Here is a tiny trained network, its code and every weight. The questions are about switching its units off for an input and a target symbol, where a switched-off unit gives its printed mean instead of its output.

import numpy as np


def w(rows, s, z=0):
    codes = np.array(rows[::2]) - 128.0
    scale = np.full(codes.shape[1], s)
    scale[-1] = z or s
    return codes * scale


def f(y):
    return y / 2 * (1 + np.tanh(0.7978845608 * (y + 0.044715 * y**3)))


def softmax(a):
    e = np.exp(a - a.max(-1, keepdims=True))
    return e / e.sum(-1, keepdims=True)


def log_softmax(a):
    a = a - a.max(-1, keepdims=True)
    return a - np.log(np.exp(a).sum(-1, keepdims=True))


def net(x, mask):
    ids = ['αβγδηξπστ'.index(c) for c in x.split()]
    T = len(ids)
    res = E[ids] + P[:T]
    u = 0
    for l in range(3):
        r = res
        for j in range(2):
            rows = slice(3 * j, 3 * j + 3)
            q, k, v = (r @ M[l][rows].T for M in (Q, K, V))
            z = softmax(np.where(np.tri(T) > 0, q @ k.T / 3**0.5, -1e9)) @ v
            o = O[l][rows]
            res = res + np.where(mask[u + j], z, o[:, -1]) @ o[:, :-1]
        u += 2
        y = f(res @ A[l][:, :-1].T + A[l][:, -1])
        res = res + np.where(mask[u : u + 4], y, B[l][:, -1]) @ B[l][:, :-1]
        u += 4
    return log_softmax(res[-1] @ U[:, :-1].T + U[:, -1])


Q, K, V, O, A, B = {}, {}, {}, {}, {}, {}
E = w([
[64,105,208,121],'α',
[65,76,46,126],'β',
[176,135,117,24],'γ',
[124,116,179,114],'δ',
[47,126,172,61],'η',
[102,81,174,80],'ξ',
[238,56,165,127],'π',
[57,206,101,7],'σ',
[191,190,147,186],'τ',
],0.016)
P = w([
[124,202,165,200],'0',
[110,130,120,177],'1',
[93,78,105,136],'2',
[101,53,68,77],'3',
[85,31,3,41],'4',
[84,68,96,99],'5',
],0.0051)
Q[0] = w([
[137,234,79,164],'L0H1',
[146,49,119,164],'L0H1',
[154,115,108,118],'L0H1',
[210,167,7,181],'L0H2',
[200,73,105,170],'L0H2',
[155,99,65,132],'L0H2',
],0.012)
K[0] = w([
[102,76,92,150],'L0H1',
[107,157,117,149],'L0H1',
[137,141,92,118],'L0H1',
[54,192,249,175],'L0H2',
[114,193,141,153],'L0H2',
[144,164,158,162],'L0H2',
],0.014)
V[0] = w([
[142,66,201,202],'L0H1',
[200,139,108,124],'L0H1',
[143,23,58,32],'L0H1',
[51,173,88,139],'L0H2',
[116,71,238,153],'L0H2',
[88,106,15,254],'L0H2',
],0.0084)
O[0] = w([
[80,88,90,193,83],'L0H1',
[120,63,157,3,58],'L0H1',
[137,194,220,207,254],'L0H1',
[178,187,44,195,181],'L0H2',
[104,128,192,228,110],'L0H2',
[102,82,35,179,197],'L0H2',
],0.0055,0.0041)
A[0] = w([
[1,170,139,87,140],'L0N1',
[86,206,77,71,29],'L0N2',
[167,65,82,112,64],'L0N3',
[246,138,155,79,1],'L0N4',
],0.0084,0.0057)
B[0] = w([
[228,110,104,188,252],'L0N1',
[74,1,201,165,143],'L0N2',
[102,143,193,225,136],'L0N3',
[94,60,152,174,141],'L0N4',
],0.0088,0.0049)
Q[1] = w([
[197,157,93,96],'L1H1',
[1,132,227,98],'L1H1',
[183,82,114,147],'L1H1',
[142,154,245,189],'L1H2',
[102,118,161,177],'L1H2',
[86,40,96,101],'L1H2',
],0.0091)
K[1] = w([
[30,217,146,50],'L1H1',
[254,20,182,23],'L1H1',
[78,107,119,108],'L1H1',
[125,122,78,244],'L1H2',
[163,43,107,130],'L1H2',
[146,191,240,199],'L1H2',
],0.0073)
V[1] = w([
[116,95,159,192],'L1H1',
[131,57,115,91],'L1H1',
[98,57,192,205],'L1H1',
[160,171,183,45],'L1H2',
[130,89,127,57],'L1H2',
[254,180,89,156],'L1H2',
],0.0083)
O[1] = w([
[255,86,155,144,184],'L1H1',
[72,96,63,164,138],'L1H1',
[210,92,51,178,184],'L1H1',
[102,174,212,220,3],'L1H2',
[89,116,80,163,78],'L1H2',
[129,186,117,97,161],'L1H2',
],0.0083,0.0051)
A[1] = w([
[188,116,198,76,121],'L1N1',
[3,92,145,25,198],'L1N2',
[77,150,88,167,1],'L1N3',
[157,114,153,171,43],'L1N4',
],0.0072,0.0066)
B[1] = w([
[96,150,142,123,222],'L1N1',
[136,223,99,160,250],'L1N2',
[134,2,162,81,72],'L1N3',
[88,137,100,82,98],'L1N4',
],0.01,0.002)
Q[2] = w([
[91,140,227,129],'L2H1',
[111,161,148,207],'L2H1',
[95,159,10,122],'L2H1',
[229,145,91,121],'L2H2',
[55,110,116,27],'L2H2',
[160,119,210,108],'L2H2',
],0.011)
K[2] = w([
[12,127,208,105],'L2H1',
[58,171,119,146],'L2H1',
[120,149,23,55],'L2H1',
[174,210,122,201],'L2H2',
[126,92,65,101],'L2H2',
[153,114,60,138],'L2H2',
],0.011)
V[2] = w([
[148,191,107,3],'L2H1',
[203,117,159,25],'L2H1',
[146,167,196,254],'L2H1',
[32,158,191,95],'L2H2',
[119,84,105,183],'L2H2',
[101,45,86,75],'L2H2',
],0.0074)
O[2] = w([
[212,154,103,174,119],'L2H1',
[245,90,169,134,119],'L2H1',
[101,20,99,2,56],'L2H1',
[87,130,45,103,2],'L2H2',
[19,35,168,183,154],'L2H2',
[90,154,208,199,145],'L2H2',
],0.007,0.0086)
A[2] = w([
[128,171,65,56,107],'L2N1',
[89,173,188,63,247],'L2N2',
[167,169,135,171,145],'L2N3',
[90,132,2,201,2],'L2N4',
],0.0083,0.0054)
B[2] = w([
[112,175,65,187,169],'L2N1',
[3,158,253,73,157],'L2N2',
[97,100,117,87,254],'L2N3',
[152,172,232,120,239],'L2N4',
],0.0058,0.007)
U = w([
[222,141,221,202,113],'α',
[112,87,28,227,253],'β',
[98,156,236,80,109],'γ',
[93,92,140,67,92],'δ',
[173,90,160,38,118],'η',
[100,33,190,146,69],'ξ',
[227,3,163,108,60],'π',
[148,77,150,97,63],'σ',
[230,135,79,17,162],'τ',
],0.0053)

Each question gives the input, a string of symbols that net reads in full, and the target symbol t.
The units are the heads (3 rows each of Q, K, V and O) and the neurons (one row each of A and B). Each row of codes is followed by its name. A weight is (code - 128) times the scale printed after its matrix; where a second scale follows, it is the last column's (O, A, B and U).
mask holds one flag per unit, layer by layer, with each layer's heads first. A switched-off unit (its flag False) gives its mean, the last column of its rows in O or B, instead of its output. The means were averaged over made-up inputs and are rounded, as every weight is.
A unit's drop is (log p(t) with every unit on - log p(t) with that unit switched off) / (log p(t) with every unit on - log p(t) with every unit switched off).
The circuit of an input: a set's keep is (log p(t) with only the set's units on - log p(t) with every unit switched off) / (log p(t) with every unit on - log p(t) with every unit switched off). Starting from the 12 units with the biggest drops (on a tie, the unit counted first), units are removed one at a time, each time the one whose removal leaves the highest keep (on an exact tie, the one counted first), for as long as the keep stays at least 0.8.
units of the circuit, in order: the units of the circuit, biggest drop first
most important unit: the unit with the biggest drop
top k neurons: the k neurons with the biggest drops, biggest first
which heads matter: for each layer, one digit per head in row order, 1 if its drop is at least 0.15 and else 0, layers parted by /
input τ β β β γ π, target β: most important unit : L0H1
input η η π α, target π: which heads matter : 01 / 10 / 10
input η π β β, target τ: which heads matter : 01 / 11 / 01
input π δ η α, target π: units of the circuit, in order : [L1H1, L2H1]
input β β β γ η δ, target γ: which heads matter : 11 / 10 / 01
input β β β η, target α: units of the circuit, in order : [L1H2, L2H1, L2H2, L0H2]
input β β δ β, target α: units of the circuit, in order : [L1H2, L2H1, L0H2, L2H2]
input π π β β, target ξ: units of the circuit, in order : [L0H2, L2H1, L1H2, L0H1]
input β π ξ, target π: units of the circuit, in order : [L1H1, L2H1]
input τ η η τ η, target τ: top 2 neurons : [L0N1, L1N2]
input η η π η, target τ: top 3 neurons : [L0N1, L0N4, L0N2]
input π β β δ, target β: which heads matter : 11 / 00 / 00
input η β π, target τ: units of the circuit, in order : [L2H2, L0H2, L1H2]
input η π π, target τ: units of the circuit, in order : [L2H2, L0H2, L1H2, L2H1]
input β τ α α σ, target α: units of the circuit, in order : [L2H1]
input β τ β β η, target β: which heads matter : 01 / 00 / 00
input η η β β β ξ, target β: units of the circuit, in order : [L0H2, L0H1]
input π β α, target ξ: which heads matter : 11 / 11 / 11
input π β β, target ξ: which heads matter : 11 / 11 / 11
input η β η π η, target π: most important unit : L0H2
input η η η π β η, target β: units of the circuit, in order : [L0H2, L2N4]
input β δ α δ, target β: top 3 neurons : [L0N1, L2N4, L2N2]
input α δ β σ, target β: which heads matter : 10 / 00 / 00
input π β β α, target β: which heads matter : 01 / 00 / 00
input β η η η η, target α: units of the circuit, in order : [L1H2, L2H1, L0H2]
